Below is a small trained network, with its code and all its weights. Each question gives an input and a target symbol and asks what happens when units are switched off, that is, made to give their printed mean instead of their output.

import numpy as np


def w(rows, s, z=0):
    codes = np.array(rows[::2]) - 128.0
    scale = np.full(codes.shape[1], s)
    scale[-1] = z or s
    return codes * scale


def f(y):
    return y / 2 * (1 + np.tanh(0.7978845608 * (y + 0.044715 * y**3)))


def softmax(a):
    e = np.exp(a - a.max(-1, keepdims=True))
    return e / e.sum(-1, keepdims=True)


def log_softmax(a):
    a = a - a.max(-1, keepdims=True)
    return a - np.log(np.exp(a).sum(-1, keepdims=True))


def net(x, mask):
    ids = ['βγεζθλξστω'.index(c) for c in x.split()]
    T = len(ids)
    res = E[ids] + P[:T]
    u = 0
    for l in range(2):
        q, k, v = (res @ M[l].T for M in (Q, K, V))
        z = softmax(np.where(np.tri(T) > 0, q @ k.T / 3**0.5, -1e9)) @ v
        res = res + np.where(mask[u], z, O[l][:, -1]) @ O[l][:, :-1]
        u += 1
        y = f(res @ A[l][:, :-1].T + A[l][:, -1])
        res = res + np.where(mask[u : u + 8], y, B[l][:, -1]) @ B[l][:, :-1]
        u += 8
    return log_softmax(res[-1] @ U[:, :-1].T + U[:, -1])


Q, K, V, O, A, B = {}, {}, {}, {}, {}, {}
E = w([
[126,207,169],'β',
[161,115,119],'γ',
[165,108,117],'ε',
[130,183,113],'ζ',
[164,187,116],'θ',
[13,186,88],'λ',
[254,187,118],'ξ',
[156,118,121],'σ',
[110,165,36],'τ',
[189,179,35],'ω',
],0.017)
P = w([
[164,2,108],'0',
[137,58,128],'1',
[126,96,135],'2',
[123,132,142],'3',
[127,163,151],'4',
[133,199,152],'5',
[139,217,152],'6',
[141,224,164],'7',
],0.009)
Q[0] = w([
[131,221,19],'L0H1',
[159,65,68],'L0H1',
[1,31,231],'L0H1',
],0.011)
K[0] = w([
[78,202,67],'L0H1',
[163,100,67],'L0H1',
[121,8,195],'L0H1',
],0.014)
V[0] = w([
[74,94,50],'L0H1',
[128,100,144],'L0H1',
[124,87,255],'L0H1',
],0.007)
O[0] = w([
[131,170,95,143],'L0H1',
[171,86,254,92],'L0H1',
[232,165,252,2],'L0H1',
],0.0069,0.0057)
A[0] = w([
[95,115,80,51],'L0N1',
[114,175,115,123],'L0N2',
[111,189,82,172],'L0N3',
[179,107,47,84],'L0N4',
[90,93,1,254],'L0N5',
[242,110,182,120],'L0N6',
[129,22,121,135],'L0N7',
[72,53,67,106],'L0N8',
],0.0099,0.0053)
B[0] = w([
[176,146,138,144],'L0N1',
[92,151,130,154],'L0N2',
[80,117,126,203],'L0N3',
[175,160,95,160],'L0N4',
[97,102,116,255],'L0N5',
[51,219,128,140],'L0N6',
[2,147,184,129],'L0N7',
[153,164,195,157],'L0N8',
],0.0083,0.015)
Q[1] = w([
[155,187,247],'L1H1',
[148,97,195],'L1H1',
[80,105,117],'L1H1',
],0.013)
K[1] = w([
[173,88,207],'L1H1',
[116,2,169],'L1H1',
[137,173,100],'L1H1',
],0.013)
V[1] = w([
[2,207,183],'L1H1',
[60,78,94],'L1H1',
[195,166,46],'L1H1',
],0.0088)
O[1] = w([
[84,18,219,246],'L1H1',
[156,2,37,244],'L1H1',
[47,232,19,254],'L1H1',
],0.0083,0.0067)
A[1] = w([
[155,62,36,171],'L1N1',
[5,62,117,95],'L1N2',
[147,116,159,254],'L1N3',
[77,151,77,98],'L1N4',
[92,42,132,104],'L1N5',
[152,76,55,65],'L1N6',
[92,92,204,125],'L1N7',
[174,255,106,131],'L1N8',
],0.0098,0.0086)
B[1] = w([
[120,84,105,237],'L1N1',
[188,146,135,253],'L1N2',
[1,104,215,148],'L1N3',
[149,150,145,217],'L1N4',
[237,144,160,187],'L1N5',
[73,203,175,177],'L1N6',
[73,197,150,154],'L1N7',
[153,103,174,192],'L1N8',
],0.01,0.018)
U = w([
[54,120,165,67],'β',
[117,110,155,61],'γ',
[112,103,163,64],'ε',
[74,37,119,255],'ζ',
[113,104,131,141],'θ',
[180,76,150,182],'λ',
[155,193,156,149],'ξ',
[136,125,157,180],'σ',
[251,79,72,114],'τ',
[162,154,58,40],'ω',
],0.011,0.0068)

Each question gives the input, a string of symbols that net reads in full, and the target symbol t.
The units are the heads (3 rows each of Q, K, V and O) and the neurons (one row each of A and B). Each row of codes is followed by its name. A weight is (code - 128) times the scale printed after its matrix; where a second scale follows, it is the last column's (O, A, B and U).
mask holds one flag per unit, layer by layer, with each layer's heads first. A switched-off unit (its flag False) gives its mean, the last column of its rows in O or B, instead of its output. The means were averaged over made-up inputs and are rounded, as every weight is.
A unit's drop is (log p(t) with every unit on - log p(t) with that unit switched off) / (log p(t) with every unit on - log p(t) with every unit switched off).
The circuit of an input: a set's keep is (log p(t) with only the set's units on - log p(t) with every unit switched off) / (log p(t) with every unit on - log p(t) with every unit switched off). Starting from the 12 units with the biggest drops (on a tie, the unit counted first), units are removed one at a time, each time the one whose removal leaves the highest keep (on an exact tie, the one counted first), for as long as the keep stays at least 0.8.
units of the circuit, in order: the units of the circuit, biggest drop first
most important unit: the unit with the biggest drop
top k neurons: the k neurons with the biggest drops, biggest first
top k neurons in layer l: the k neurons of layer l with the biggest drops, biggest first
input λ τ ξ γ, target τ: most important unit	L0H1
input ζ λ τ γ, target τ: units of the circuit, in order	(L1N5, L1H1)
input ζ θ ξ ξ ω ξ, target ω: units of the circuit, in order	(L0H1, L1H1)
input ζ λ ζ ε ζ λ γ, target λ: top 2 neurons	(L1N5, L1N2)
input τ ξ ξ τ ω λ θ, target ω: units of the circuit, in order	(L0N4, L0H1, L1H1)
input γ ζ τ λ ζ, target τ: units of the circuit, in order	(L1N5, L1H1, L1N2)
input τ ω β θ ω σ, target ω: top 2 neurons	(L0N4, L1N3)
input τ ω ξ θ, target ω: units of the circuit, in order	(L1H1, L0N4)
input ζ λ θ, target λ: units of the circuit, in order	(L1H1, L1N5)
input ξ ζ ω ζ ζ, target ω: units of the circuit, in order	(L1H1, L0N4, L0H1)
input σ β γ, target β: top 3 neurons in layer 0	(L0N5, L0N6, L0N7)
input ζ ε λ ζ ζ ω ε, target ω: units of the circuit, in order	(L1H1, L0N4, L0H1)
input ξ λ λ λ ζ τ ε, target τ: units of the circuit, in order	(L1N5, L1H1, L0H1, L0N5)
input σ ζ τ ω ζ β ζ γ, target ζ: top 3 neurons	(L1N5, L0N5, L1N2)
input λ ω ε, target ω: units of the circuit, in order	(L0N4, L1H1)
input ζ γ ζ ζ γ ζ γ, target ζ: most important unit	L1N2
input λ λ ζ, target λ: units of the circuit, in order	(L1N5, L1H1)
input θ ζ γ ξ, target ξ: units of the circuit, in order	(L1H1, L0N6)
input ξ ξ ζ, target ξ: top 2 neurons in layer 1	(L1N1, L1N3)
input β ε β ε ε ζ ζ ε, target ζ: most important unit	L1N2
input θ τ λ, target τ: top 3 neurons	(L1N2, L1N5, L0N4)
input τ ζ τ ω λ, target ω: units of the circuit, in order	(L0N4, L1H1, L0H1)
input ζ σ ξ ξ τ, target τ: top 4 neurons	(L0N5, L1N2, L0N3, L1N5)
input ξ λ λ ε, target λ: top 3 neurons	(L1N5, L1N2, L0N2)
input ζ ω τ, target ω: top 2 neurons	(L0N4, L0N1)
